Here is a tiny trained network, its code and every weight. The questions are about switching its units off for an input and a target symbol, where a switched-off unit gives its printed mean instead of its output.

import numpy as np


def w(rows, s, z=0):
    codes = np.array(rows[::2]) - 128.0
    scale = np.full(codes.shape[1], s)
    scale[-1] = z or s
    return codes * scale


def norm(h):
    return h / np.sqrt((h * h).mean(-1, keepdims=True) + 1e-5)


def f(y):
    return y / 2 * (1 + np.tanh(0.7978845608 * (y + 0.044715 * y**3)))


def softmax(a):
    e = np.exp(a - a.max(-1, keepdims=True))
    return e / e.sum(-1, keepdims=True)


def log_softmax(a):
    a = a - a.max(-1, keepdims=True)
    return a - np.log(np.exp(a).sum(-1, keepdims=True))


def net(x, mask):
    ids = ['αβγδεζηθλμξστφψω'.index(c) for c in x.split()]
    T = len(ids)
    res = E[ids] + P[:T]
    u = 0
    for l in range(2):
        q, k, v = (norm(res) @ M[l].T for M in (Q, K, V))
        z = softmax(np.where(np.tri(T) > 0, q @ k.T / 4**0.5, -1e9)) @ v
        res = res + np.where(mask[u], z, O[l][:, -1]) @ O[l][:, :-1]
        u += 1
        y = f(norm(res) @ A[l][:, :-1].T + A[l][:, -1])
        res = res + np.where(mask[u : u + 16], y, B[l][:, -1]) @ B[l][:, :-1]
        u += 16
    return log_softmax(norm(res)[-1] @ U[:, :-1].T + U[:, -1])


Q, K, V, O, A, B = {}, {}, {}, {}, {}, {}
E = w([
[88,76,109,90],'α',
[71,61,86,104],'β',
[120,83,157,65],'γ',
[124,114,75,91],'δ',
[33,80,171,97],'ε',
[65,96,116,77],'ζ',
[145,124,120,42],'η',
[167,116,251,69],'θ',
[62,106,74,79],'λ',
[119,173,179,155],'μ',
[126,97,47,133],'ξ',
[168,190,244,88],'σ',
[56,133,184,172],'τ',
[91,146,111,165],'φ',
[137,123,220,83],'ψ',
[211,82,160,181],'ω',
],0.021)
P = w([
[136,132,240,254],'0',
[172,68,59,10],'1',
[140,111,101,34],'2',
[75,85,118,89],'3',
[82,105,131,84],'4',
[70,111,131,90],'5',
[76,130,134,89],'6',
[74,135,135,84],'7',
[65,138,135,94],'8',
[68,147,134,83],'9',
[68,155,133,73],'10',
[67,156,133,81],'11',
[65,163,138,65],'12',
],0.0086)
Q[0] = w([
[141,241,143,137],'0.h1',
[94,43,127,35],'0.h1',
[157,161,1,107],'0.h1',
[114,104,215,166],'0.h1',
],0.0092)
K[0] = w([
[129,204,196,116],'0.h1',
[100,47,151,2],'0.h1',
[5,210,89,108],'0.h1',
[220,78,131,182],'0.h1',
],0.007)
V[0] = w([
[157,115,156,154],'0.h1',
[254,46,149,138],'0.h1',
[147,166,204,57],'0.h1',
[86,188,195,147],'0.h1',
],0.0076)
O[0] = w([
[114,177,159,148,53],'0.h1',
[94,255,166,73,89],'0.h1',
[30,60,114,164,130],'0.h1',
[87,95,156,235,5],'0.h1',
],0.0079,0.0026)
A[0] = w([
[35,194,134,92,138],'0.n1',
[147,134,118,126,96],'0.n2',
[138,163,129,133,66],'0.n3',
[135,124,129,130,92],'0.n4',
[86,106,151,115,129],'0.n5',
[90,145,174,117,88],'0.n6',
[181,94,150,137,64],'0.n7',
[100,170,137,139,157],'0.n8',
[46,155,44,166,125],'0.n9',
[126,136,129,172,122],'0.n10',
[119,75,67,147,127],'0.n11',
[172,144,42,183,4],'0.n12',
[225,18,140,175,136],'0.n13',
[8,212,67,140,46],'0.n14',
[142,87,75,114,22],'0.n15',
[151,142,107,115,85],'0.n16',
],0.017,0.0046)
B[0] = w([
[185,139,174,91,238],'0.n1',
[111,113,144,133,118],'0.n2',
[91,117,121,106,117],'0.n3',
[129,129,128,133,115],'0.n4',
[105,86,73,134,204],'0.n5',
[103,114,55,108,170],'0.n6',
[201,154,206,134,118],'0.n7',
[82,107,116,91,146],'0.n8',
[215,105,197,92,221],'0.n9',
[126,120,147,76,121],'0.n10',
[38,128,149,85,254],'0.n11',
[19,63,63,125,132],'0.n12',
[255,149,121,113,151],'0.n13',
[105,143,42,93,184],'0.n14',
[131,155,140,93,211],'0.n15',
[99,109,179,132,129],'0.n16',
],0.021,0.0067)
Q[1] = w([
[72,210,152,253],'1.h1',
[136,120,132,70],'1.h1',
[145,181,116,141],'1.h1',
[93,155,166,74],'1.h1',
],0.025)
K[1] = w([
[87,40,138,2],'1.h1',
[137,131,136,190],'1.h1',
[178,77,143,153],'1.h1',
[94,80,150,168],'1.h1',
],0.019)
V[1] = w([
[89,96,116,2],'1.h1',
[92,32,162,246],'1.h1',
[33,232,166,165],'1.h1',
[93,148,20,200],'1.h1',
],0.024)
O[1] = w([
[70,136,107,38,132],'1.h1',
[83,122,84,253,77],'1.h1',
[228,178,91,111,81],'1.h1',
[93,213,171,144,2],'1.h1',
],0.032,0.021)
A[1] = w([
[146,183,22,147,140],'1.n1',
[163,103,163,180,111],'1.n2',
[111,120,117,133,55],'1.n3',
[136,75,84,221,132],'1.n4',
[163,163,143,156,129],'1.n5',
[181,92,105,39,221],'1.n6',
[112,89,249,169,172],'1.n7',
[47,180,121,121,154],'1.n8',
[137,130,137,132,96],'1.n9',
[173,157,95,117,117],'1.n10',
[116,161,110,49,148],'1.n11',
[46,85,65,195,254],'1.n12',
[133,157,219,115,155],'1.n13',
[233,128,33,161,74],'1.n14',
[251,227,220,68,69],'1.n15',
[123,66,121,142,106],'1.n16',
],0.019,0.0035)
B[1] = w([
[178,176,165,188,144],'1.n1',
[148,87,160,157,133],'1.n2',
[130,113,113,129,127],'1.n3',
[131,126,99,32,153],'1.n4',
[145,150,99,129,124],'1.n5',
[75,200,187,135,252],'1.n6',
[130,75,219,147,164],'1.n7',
[146,182,128,177,152],'1.n8',
[128,117,122,138,124],'1.n9',
[138,126,171,114,138],'1.n10',
[171,143,139,131,164],'1.n11',
[219,155,102,123,187],'1.n12',
[144,125,181,146,132],'1.n13',
[73,98,246,109,154],'1.n14',
[207,1,151,173,162],'1.n15',
[119,127,74,110,166],'1.n16',
],0.033,0.02)
U = w([
[200,81,219,182,11],'α',
[253,145,142,49,75],'β',
[133,218,157,165,244],'γ',
[74,131,85,174,217],'δ',
[182,19,88,143,46],'ε',
[143,110,114,193,211],'ζ',
[119,105,26,68,86],'η',
[60,136,199,210,150],'θ',
[173,212,238,140,50],'λ',
[96,120,130,111,100],'μ',
[207,138,179,192,135],'ξ',
[61,214,102,98,145],'σ',
[168,162,75,119,254],'τ',
[91,196,119,74,106],'φ',
[94,116,104,94,128],'ψ',
[36,50,84,157,90],'ω',
],0.021,0.0085)

Each question gives the input, a string of symbols that net reads in full, and the target symbol t.
The units are the heads (4 rows each of Q, K, V and O) and the neurons (one row each of A and B). Each row of codes is followed by its name. A weight is (code - 128) times the scale printed after its matrix; where a second scale follows, it is the last column's (O, A, B and U).
mask holds one flag per unit, layer by layer, with each layer's heads first. A switched-off unit (its flag False) gives its mean, the last column of its rows in O or B, instead of its output. The means were averaged over made-up inputs and are rounded, as every weight is.
A unit's drop is (log p(t) with every unit on - log p(t) with that unit switched off) / (log p(t) with every unit on - log p(t) with every unit switched off).
The circuit of an input: a set's keep is (log p(t) with only the set's units on - log p(t) with every unit switched off) / (log p(t) with every unit on - log p(t) with every unit switched off). Starting from the 12 units with the biggest drops (on a tie, the unit counted first), units are removed one at a time, each time the one whose removal leaves the highest keep (on an exact tie, the one counted first), for as long as the keep stays at least 0.8.
units of the circuit, in order: the units of the circuit, biggest drop first
most important unit: the unit with the biggest drop
k most important neurons: the k neurons with the biggest drops, biggest first
k most important neurons of layer l: the k neurons of layer l with the biggest drops, biggest first
input μ α ζ φ α σ η ψ, target ξ: 2 most important neurons -> [0.n9; 0.n11]
input α α ε ξ δ ω μ τ δ δ ε ω, target θ: 4 most important neurons of layer 0 -> [0.n11; 0.n8; 0.n3; 0.n15]
input μ α β α ξ θ α λ λ λ α, target ξ: units of the circuit, in order -> [1.h1; 0.h1; 0.n11]
input ζ α δ ψ, target ω: units of the circuit, in order -> [0.h1; 1.h1; 0.n14]
input τ σ δ δ λ τ δ φ δ γ σ, target ζ: units of the circuit, in order -> [0.h1; 1.h1]
input σ ψ α δ α δ ε σ θ μ ζ ζ, target λ: 3 most important neurons of layer 0 -> [0.n9; 0.n14; 0.n15]
input τ ζ μ ψ σ μ ξ α, target ζ: 2 most important neurons of layer 0 -> [0.n11; 0.n1]
input α γ θ α α λ δ β, target θ: 3 most important neurons of layer 0 -> [0.n9; 0.n13; 0.n1]
input γ δ φ σ δ ψ λ, target σ: most important unit -> 0.h1
input θ δ α δ α δ λ, target η: 4 most important neurons of layer 0 -> [0.n11; 0.n14; 0.n6; 0.n15]
input ξ ψ ψ ζ α γ λ, target γ: 2 most important neurons of layer 0 -> [0.n12; 0.n9]
input σ α δ τ φ δ δ δ, target λ: 3 most important neurons -> [0.n9; 1.n14; 0.n14]
input ξ δ γ α ψ γ α α, target γ: 3 most important neurons -> [0.n12; 0.n9; 0.n1]
input ζ δ μ ψ φ β φ δ ζ, target ω: most important unit -> 0.n13
input θ γ θ ζ τ ζ δ, target η: 4 most important neurons -> [0.n11; 0.n14; 0.n6; 0.n15]
input θ ζ λ α α, target η: 2 most important neurons of layer 0 -> [0.n11; 0.n14]
input ζ δ σ ζ ε σ σ δ β φ φ ψ, target ω: 2 most important neurons -> [0.n9; 0.n13]
input ε τ ζ α β ξ λ δ ζ φ λ η φ, target δ: 2 most important neurons -> [0.n11; 0.n14]
input τ α μ ξ, target ζ: 3 most important neurons of layer 0 -> [0.n11; 0.n1; 0.n9]
input α γ γ, target θ: 3 most important neurons of layer 0 -> [0.n13; 0.n9; 0.n1]
input ξ ζ β δ ζ μ ζ η φ ξ, target γ: most important unit -> 0.n12
input φ β φ δ λ ζ, target ε: 2 most important neurons of layer 1 -> [1.n12; 1.n6]
input ω θ δ δ θ α ω σ β δ δ τ σ, target α: 4 most important neurons -> [0.n1; 0.n11; 0.n9; 0.n5]
